Facts:
K104 ε 812; K116 ε 577; K117 ε 812; K135 ε 812; K142 ε 176
K174 ε 812; K179 ε 775; K185 ε 577; K189 ε 900; K193 ε 812
K197 ε 176; K205 ε 812; K219 ε 812; K229 ε 176; K232 ε 812
K235 ε 900; K244 ε 775; K257 ε 812; K264 ε 812; K27 ε 577
K273 ε 176; K291 ε 775; K298 ε 775; K301 ε 577; K312 ε 812
K325 ε 775; K33 ε 176; K336 ε 577; K34 ε 812; K341 ε 812
K35 ε 775; K361 ε 775; K367 ε 812; K373 ε 176; K374 ε 900
K393 ε 577; K407 ε 577; K410 ε 577; K418 ε 812; K435 ε 577
K436 ε 900; K454 ε 176; K460 ε 176; K47 ε 577; K470 ε 775
K48 ε 812; K49 ε 176; K497 ε 176; K508 ε 900; K512 ε 900
K515 ε 577; K516 ε 577; K531 ε 577; K536 ε 812; K543 ε 775
K545 ε 812; K554 ε 900; K556 ε 577; K571 ε 577; K573 ε 900
K576 ε 812; K588 ε 812; K628 ε 812; K638 ε 577; K64 ε 812
K643 ε 577; K647 ε 577; K651 ε 812; K664 ε 775; K673 ε 812
K676 ε 176; K689 ε 176; K690 ε 577; K697 ε 176; K7 ε 775
K711 ε 900; K722 ε 812; K724 ε 775; K725 ε 577; K728 ε 775
K734 ε 812; K742 ε 812; K745 ε 577; K756 ε 176; K759 ε 577
K764 ε 176; K767 ε 577; K769 ε 900; K774 ε 176; K781 ε 176
K787 ε 900; K795 ε 775; K815 ε 775; K822 ε 812; K858 ε 900
K859 ε 577; K871 ε 176; K879 ε 812; K887 ε 577; K894 ε 900
K900 ε 577; K903 ε 577; K907 ε 812; K917 ε 577; K934 ε 577
K94 ε 577; K951 ε 176; K961 ε 812; K98 ε 577; K987 ε 176
K993 ε 900; K996 ε 577; K999 ε 176; K104 θ K179; K104 θ K683
K117 θ K745; K135 θ K264; K157 θ K521; K157 θ K999; K161 θ K934
K161 θ K418; K161 θ K647; K179 θ K7; K205 θ K745; K205 θ K226
K226 θ K734; K229 θ K556; K232 θ K242; K232 θ K436; K235 θ K759
K235 θ K822; K257 θ K508; K273 θ K135; K273 θ K226; K291 θ K545
K291 θ K764; K298 θ K161; K301 θ K435; K325 θ K431; K336 θ K759
K34 θ K725; K341 θ K544; K35 θ K556; K367 θ K341; K407 θ K179
K407 θ K722; K410 θ K7; K418 θ K367; K418 θ K544; K431 θ K647
K431 θ K354; K435 θ K724; K436 θ K315; K460 θ K361; K47 θ K500
K48 θ K197; K500 θ K315; K515 θ K725; K521 θ K934; K521 θ K722
K531 θ K508; K544 θ K315; K573 θ K795; K576 θ K573; K588 θ K521
K647 θ K341; K651 θ K418; K673 θ K205; K673 θ K264; K689 θ K934
K695 θ K367; K697 θ K638; K724 θ K64; K724 θ K536; K756 θ K193
K764 θ K7; K781 θ K257; K795 θ K544; K822 θ K325; K823 θ K312
K879 θ K436; K907 θ K431; K907 θ K361; K917 θ K573; K919 θ K435
K934 θ K728; K961 θ K683; K98 θ K193; K993 θ K690; K996 θ K545
K104 φ K879; K142 φ K903; K161 φ K571; K174 φ K823; K179 φ K244
K185 φ K315; K189 φ K996; K193 φ K418; K197 φ K664; K198 φ K116
K205 φ K734; K219 φ K815; K226 φ K573; K229 φ K676; K232 φ K49
K244 φ K993; K257 φ K638; K264 φ K301; K273 φ K460; K298 φ K242
K301 φ K454; K315 φ K690; K325 φ K774; K33 φ K521; K331 φ K508
K35 φ K87; K354 φ K958; K361 φ K722; K393 φ K435; K410 φ K336
K418 φ K822; K431 φ K515; K435 φ K470; K436 φ K999; K454 φ K193
K47 φ K795; K470 φ K711; K497 φ K393; K512 φ K219; K515 φ K198
K516 φ K161; K556 φ K325; K569 φ K117; K571 φ K232; K588 φ K697
K638 φ K354; K647 φ K643; K651 φ K554; K658 φ K142; K676 φ K651
K689 φ K724; K695 φ K185; K728 φ K273; K742 φ K436; K745 φ K623
K756 φ K934; K764 φ K291; K767 φ K628; K769 φ K226; K774 φ K189
K787 φ K859; K795 φ K341; K823 φ K312; K859 φ K135; K87 φ K34
K871 φ K764; K887 φ K725; K894 φ K516; K903 φ K497; K907 φ K756
K917 φ K257; K934 φ K298; K94 φ K781; K951 φ K673; K953 φ K64
K961 φ K48; K98 φ K695; K987 φ K98; K996 φ K367; K999 φ K544

Known rows:
[-25  -9   2  16  -6  15   8 -15  -4  -3 -18 -12   5   3  13   8   7  25
  -3   3  -2  -5  -3  -9  -6  -8  -1  15   6  -1  -8] : K673
[-10   2  10   2  15 -14   7   1   7 -11   9   0 -13 -12 -10   0 -15   8
  14  -2 -11  -1 -13  -5   2  -3  -6   8  -3   2  -2] : K373
[  2  -9  -5   4 -10  -6   7   5  -3   2  19  -3 -29  11 -14  -3   2   0
  -9  -1   4   5   3   5   1   7  -3  17   1   3  -2] : K301
[  4  11  -1  -2 -16  -4  18 -13  -3  -6 -17  -2 -10   5  -4   0  -4  -3
  -1   9   6 -12   0   7  -2  -1  21   1  -6   4   0] : K235
[ -1   7   2  11  16 -14   1  13   9 -14   5   4 -16  -7  -7   1 -20  -8
  22  -6 -13  -9 -14  -4   3  -3  -4   4   1   1  -5] : K987
[-25  -9   6  21  -2  14  14 -16  -1  -6 -11 -14  14   8   8   4   5  25
  -1  -4  -3   0  -3  -6  -9  -5   6   9   4  -4 -10] : K117
[  7   1  -4   2   0  -6  -4  -2 -10   3   7  -1 -10  -3 -14   3   4  -5
  -3   4  -9   6  -2   8  -1  -6   2  10   3  -2   7] : K393
[ -8   6   9  16  -1   2  16  -7   5  -6  -7 -12   7   3   5  -8   4  27
   6 -13   5  12  17   1 -16 -21  15   2   1  -3   3] : K628
[  8  -2   9  20  -5   9  20  12   2 -17  -5 -18  28  14 -12   6   2  -3
  34 -27  11 -11  18  10 -30 -12  18  -5  32   4 -12] : K361
[ 1 -7  4  2  4  3  9 -1 -3  0 -3  0 -5  7 -6 -1 -1 -4  0 -1 -3  8  6  6
 -5 -2  4  5  3 -5  1] : K709
[ -4   5   6  13   1   7  25 -11  -3 -18 -13  -8   4   6  -6   3   5   1
  19  -7  14 -10  10   5  -9   0   3  -3  12  -1 -12] : K418
[ -9  -4  17  -3  13  -6  15  12  10 -11   7   3  -9   1 -13  13 -22 -16
  26  -5 -10  -8 -20  -8   4  11  -8   3   5  10  -7] : K197
[ -2  -7  12  22  -7  23   8   2  -7  -8   1 -16  21  10  -5  10   6  10
  13 -10  13 -12  15  -3 -25 -11  13   4  28   1  -4] : K543
[ -2  11  -1  -4  -9  -2  13 -16  -6   0  -4   0   4  -2   2  -7   3  10
 -12   5   5  -1  -1   1  -4 -12  18   7 -18   6   7] : K711
[ -3   0   7   6  15 -14   5  12   8 -21   7   3 -15  -6 -11   3 -19 -11
  23  -7 -13  -5 -17  -1   5   6   0   5   3   1 -15] : K33
[ -1   2  -2   3  -1  -3  17  -7  -9 -10 -12  -3 -13   6 -10   2   4  -3
  11   3   3   3   8  12   1   1  -3   5   8  -6  -3] : K695
[ -5  11  23   7   8   2   5 -24   0   1  17  -3 -23 -14  -5   8 -10  15
  18   8 -10  -1 -14 -23   9  -9 -17   8  -8   7  16] : K697
[ -4  11 -13 -15  -7  -8  12  -5  -5 -21 -22   9   8   1  -6 -13   1   2
  -6   7  13 -14   6  22  -8  -1  11   7   0   2 -12] : K436

Rows:
No name comes twice in this set of rows, the named rows included.
[ -1   2  15  20  -8  24  11 -11 -11  -8  -5 -15  15   3  -7  14   9   5
  27  -4  21 -21  14  -4 -16  -9   3   0  33   5   2] => K325
[  5   3   5   3  -8  -3  22 -18 -10  -9  -7  -5 -14   4  -6  12   8 -11
  10   0   5  -1   5   7   9   4   1   5  10   2  -3] => K161
[ -5 -17  13  11  -8  19  11  10  -2 -19  15 -19  27  10   2  23  -6  -9
  13 -22  14 -26   8   4 -11  -3  25   5  38  -4 -20] => K179
[-15  13  -7 -10 -20 -12  34 -16   7 -17  -9  -5   7   4  -8 -11   8  16
  -2   0   9   2  -1  16 -11   1  15   5 -10   2  -4] => K573
[-12 -14  -8   6  -4  -4  19   4   2  -5 -12  -5   7  15  -2   8   5  10
   1 -13 -17  15  -7   9  -8   3   5  11   4  -2 -17] => K226
[ -1  -9   3  12  12   2   3  18   2 -12 -14   0  11   6   1  -2 -11  -9
   4  -8   9 -14   7   7 -10  -6  16   0  17  -7 -13] => K742
[-13   9  12   3  -1   8  22 -26  -7 -10 -13 -11   6   2   0   3  10  13
  11  -1  16  -6   8  -4  -8  -8 -11   0  13   6   6] => K367
[-16   9  15   3  12  -7  13 -13   8  -8  16  -8 -14 -14  -7   2  -9  21
  12   2 -10   8 -16 -12   4  -3 -11  13 -10   3   5] => K49
[  8  -5   7  -8   7  -3  10   0  -4  -4  10   0   5   1   3  13   5  -5
  -7 -10  -3   6   3   6  -1   0   9   5  10   4   2] => K683
[-18   9  15 -23 -16  -1  29 -12   7  12  -7  -7   6  15  -2   7  -2   6
   0   3   9  -2 -11  -2  -6  -1  14   3  -9  20  13] => K508
[ -8   6  10   5  -2  -4  24 -17   8 -18   2 -13  18   4  13   3   7  21
   3 -25  10  11  18   8 -10  -9  14   1   9   1  -4] => K722
[ -2  -1   2  23 -15   8  28  -6   3 -21 -10 -24  17  16  -7   4  14  18
  31 -21  17  -6  23  10 -27 -12  11   3  29   2 -10] => K795
[ 12  -5  -3   4   0   7  -4  -6 -18  -7  13  10 -10 -12 -16  -3   8  -8
  -9   5 -12   5  -7   9  -1   1   3   9   2 -10  -3] => K859

The same elements again, as new rows of numbers:
Known rows:
[ 27 -11   6  -9   0  -2   1   7  -5  -1  11  -1   2  -1   0 -10   5  -1
  -7   4 -27   0 -12   4 -22   5  -4  22  12   7  -4  13   3 -18 -20  -3
   4 -14  -7  -1   5] : K690
[ 29  50  26 -25  21 -11  10  13  26 -41  -8 -18   4 -18 -16 -12 -39 -21
 -12  25  10 -23  -2  19 -19 -12   3  -3   7   6  -1  26 -31 -12  19  -3
  -9  15  13 -26 -16] : K189
[  6  -9   8 -16  -1  -5  -9 -10 -12  -1  14   7  -2   3  -2   5   5  -1
  -9  -5 -14   7   1  -6  -3  -3   0  25  13 -16   2  -1   3  -5  -6  -4
   4  -9   1  11   8] : K681
[ 12   4   9  -9  -8  -1 -17  -9  -8   9   0  -1  -4  -4  -8  -2   2 -21
   0   3 -11   3  -1   1  -5 -10  -9  10   9  -7  -7   2  -7   7  -6  -8
   0 -10   2   0  -6] : K47
[ 12 -10   9 -12   0   1 -10 -12  -8   7   4  -9  -8   1   8   5   6 -11
  -2  -1  -7   8   6  -7   2  -3   0  17  16  -8  -6   0  -2  -1  -5  -6
   5  -7  -1  10   4] : K569
[  4 -18  -1  -9  11   7 -16 -14 -17  16   1 -19  -6 -18  14   4  19  -5
  -9   0 -12   3  -7   4  10   0   3  16  23 -10  -9   1  -8  -7 -20  -2
  19  -8 -10   0  -3] : K315
[  6 -12   5  -9  -7  -3  -5  -2   7  -5  -4  -2  16   1  -2   1   0 -18
  -3   7   6  -4  12   1   5  -8  -1   8  16   2  -1  -9   2   5   5   0
   0  11   3 -12 -11] : K33
[ -4  -1  15 -12   6 -12   1  -8  -7 -11   8   9   2  -3   6  -1  -2  -9
 -12  -3 -15   3   1  -2   2  -9   0  21  11 -15   9  -4   0 -11   6  -5
   4  -4   7   7   7] : K367
[ 19   3   8  -9  -4  -2 -14  -4  -3   7  -1  -3  -1  -2  -3  -3   2 -15
  -3   1 -12   3   2  -1 -11  -7  -2  13  10  -3  -9   5  -5  -3  -9  -5
   2 -11  -2  -2   1] : K887
[  6 -10   9 -16  -2  -6  -9  -9 -12  -1  15   8  -3   2  -2   5   5  -1
  -9  -5 -15   7   1  -6  -3  -2   0  25  12 -16   2  -1   3  -6  -6  -3
   4  -9   2  11   8] : K958
[ -7 -23   2  -9   6  11 -22 -13 -28  21   5 -20 -11 -26   4   4  25 -14
  -6   4 -16   0 -14  10  24   1  -8  11  25 -18  -6   1  -9   8 -21  -5
  15  -5  -5   7 -15] : K695
[ 16   5   6  -9  -4  -2 -15  -8  -4   7  -2  -2   0  -4  -4  -2   1 -16
  -4   1 -10   4   1  -1 -11  -9  -2  13   9  -4  -9   3  -6  -1  -7  -5
   3 -12  -2  -3  -1] : K647
[ -1  -9  15  -8   2  -2  -3 -11  -7   9   0  -5  -7  -5   8   1   0 -16
   0   0  -9   2   6  -3  14  -7  -5  12  13 -13   4  -7  -3   4   2 -11
   5   3   4   7  -1] : K104
[  6  -4  14 -12  11  -4  -6   4  -2  13  -4 -13  -8   0  15   4   2 -14
   1  -1 -12   1  16  -8   9  -2   4  13  14 -19  -5  -2  -5   2  -1  -4
   1   5   3   5   9] : K257
[  7 -10  14  -7   6  -2  -1  -8  -3   9  -3 -10  -7  -3  15   0   0 -13
   0  -1  -9   2   9  -5   8  -5   2  13  15  -7   0  -5  -2  -3   0  -9
   7   3   1   5   4] : K174
[ 30  -6  10 -13  -9 -12 -11  16  -4  -7   9   4   3   4  -8 -14   1   0
  -7  -1 -23 -11  -5  -2 -21  -4   9  18  11 -10  -8   9   9 -14  -6 -10
  -1 -16  -4  15  13] : K725
[ 17   3  -4 -10   3   9  -8  -4   5  17  -4  -8  10   0  -8   0   8 -21
   1  -5  -3   3   1 -14 -14  -9   3   1   4   8 -12 -15   3  -9  -6 -23
   6  -9  -9  14  21] : K393
[ 22 -15  -1  -2 -15  -2  -2 -18  -5   5   1  -8  -8  10   9   5 -15  -2
   3  -8  -5   9  19 -12   6 -17   5  19   8 -27 -10   0   1  17  -5   1
  16   6  -7   5 -13] : K161

Rows:
No name comes twice in this set of rows, the named rows included.
[  4 -15   3  -8  -5   0  -7  -1   3  -1  -5  -7  15  -5  -1   0   5 -17
  -5   9   5  -6   8   4   8  -7  -2   6  19   0  -2  -9   1   4   1   1
   3  11   1 -13 -14] => K987
[ 10  -8   8 -13   1   1 -12 -15  -9   8   3  -8  -9   0   9   5   5 -12
  -2  -2  -5   9   6  -6   4  -5  -1  18  16  -8  -5  -1  -3   1  -5  -6
   7  -7  -1   7   2] => K431
[  9 -19  20 -11  -7 -11  -1  13 -12  -4  12   2  -7   2  -2 -10   0  -5
  -1  -1 -24 -13   0  -4   7  -1   0  15  15 -22   6  -3  12  -1   4 -18
  -2   1   6  30  10] => K34
[ 22  -1  22 -16 -15  -5 -30  -7  -4  22   0   4 -15   3 -10  -5  -2 -15
   4   2  -4   1   4  -1  -6  -3  -7  16  10  -1  -5   1  -4   8  -3 -14
 -11 -17   3  -9  -1] => K301
[  1  12  15 -14  -2 -11   0   1  10 -39  -8 -11  17   4  14  -6  -1 -41
  -8  16   7  -2  11   5  -1 -17  -3   5  22   7  -5   6  -8  -3  23   7
  -9  -1  13  -5 -10] => K774
[-20 -26  18  12  -4  -5  34  10  21   0 -19  -2  25   0  25 -21 -11 -43
   9  15  -8 -14   9   9  31  -9 -19  -4  12  19  23 -26  13   9  22  -8
  -2  36  10 -27 -23] => K35
[ 18   4  -4 -12  -1   5 -15  -2   5  15  -4  -8   9   1  -7  -6   3 -21
  -1  -8  -1  -2  -4 -11 -12 -14   7   2   5   1 -16 -14   4 -10  -2 -25
   7 -16 -13  13  19] => K435
[  8 -12  -2  -5   7   7 -23  -2 -18  19  -2 -18  -3 -28   1  -5  20 -13
  -9   6 -21  -5 -16  14   4   0  -3   8  20  -8 -13   8 -11  -3 -26  -2
  14 -10 -10  -7 -12] => K185
[ 29 -17  37 -10   4 -10 -12  -4   2  29 -10   1 -20   3  12  12   9   5
   7   3  -6   7  37 -16  -2  15   3  20  19   6   7  -4  -2  -8  -5  -8
  -9  12  13  -5  17] => K193
[ 14  -9  10  -2   1   2 -22   6 -20  17  -4 -13  -4 -25  -9   2  24 -11
  -4   9 -23  -6   3   5   1   2  -5   3  19 -14 -10   8  -9   5 -21  -2
   4   3   5  11  -6] => K98
[ 21  26  17 -24  10  -8   2   7  16 -14   8  10   7 -21 -48  -4 -39   9
 -14  14   3 -25  -8  17 -12  -6   0   6  -4 -11  13   7 -17  -2   2  -8
  -3  25   8 -31 -18] => K235
[ 28 -20  12   3  -8 -13  -4   4   9 -12 -16  -3  20 -10   0   4  14   2
  -7  11   5 -12  34  -6  -5  -5  15   1  24   5  -1 -10   7 -13   6   0
   8  26   9   5   1] => K197
[ 18   3  -2  -9   2   7  -9  -4   4  16  -4  -8   8  -1  -7  -1   6 -21
   1  -4  -4   3   1 -12 -14  -9   2   3   5   7 -13 -11   1  -8  -6 -21
   5  -9  -8  11  17] => K903
[ 29  -1   2  -1 -15  -4  -7  -6   0   6  -4  -5  -1   5   0  -4 -13  -9
   2  -2 -10   3  12  -5 -10 -15   3  14   4 -16 -14   6  -2  10  -8   0
   9  -1  -6  -3 -10] => K516
[ 24  26  15 -23  13  -9   3   8  19 -15   6   9  10 -20 -44  -4 -39  12
 -16  13   3 -25  -7  16 -17  -5   4   7  -4  -9  12   7 -17  -7   1  -7
  -1  24   6 -35 -15] => K573

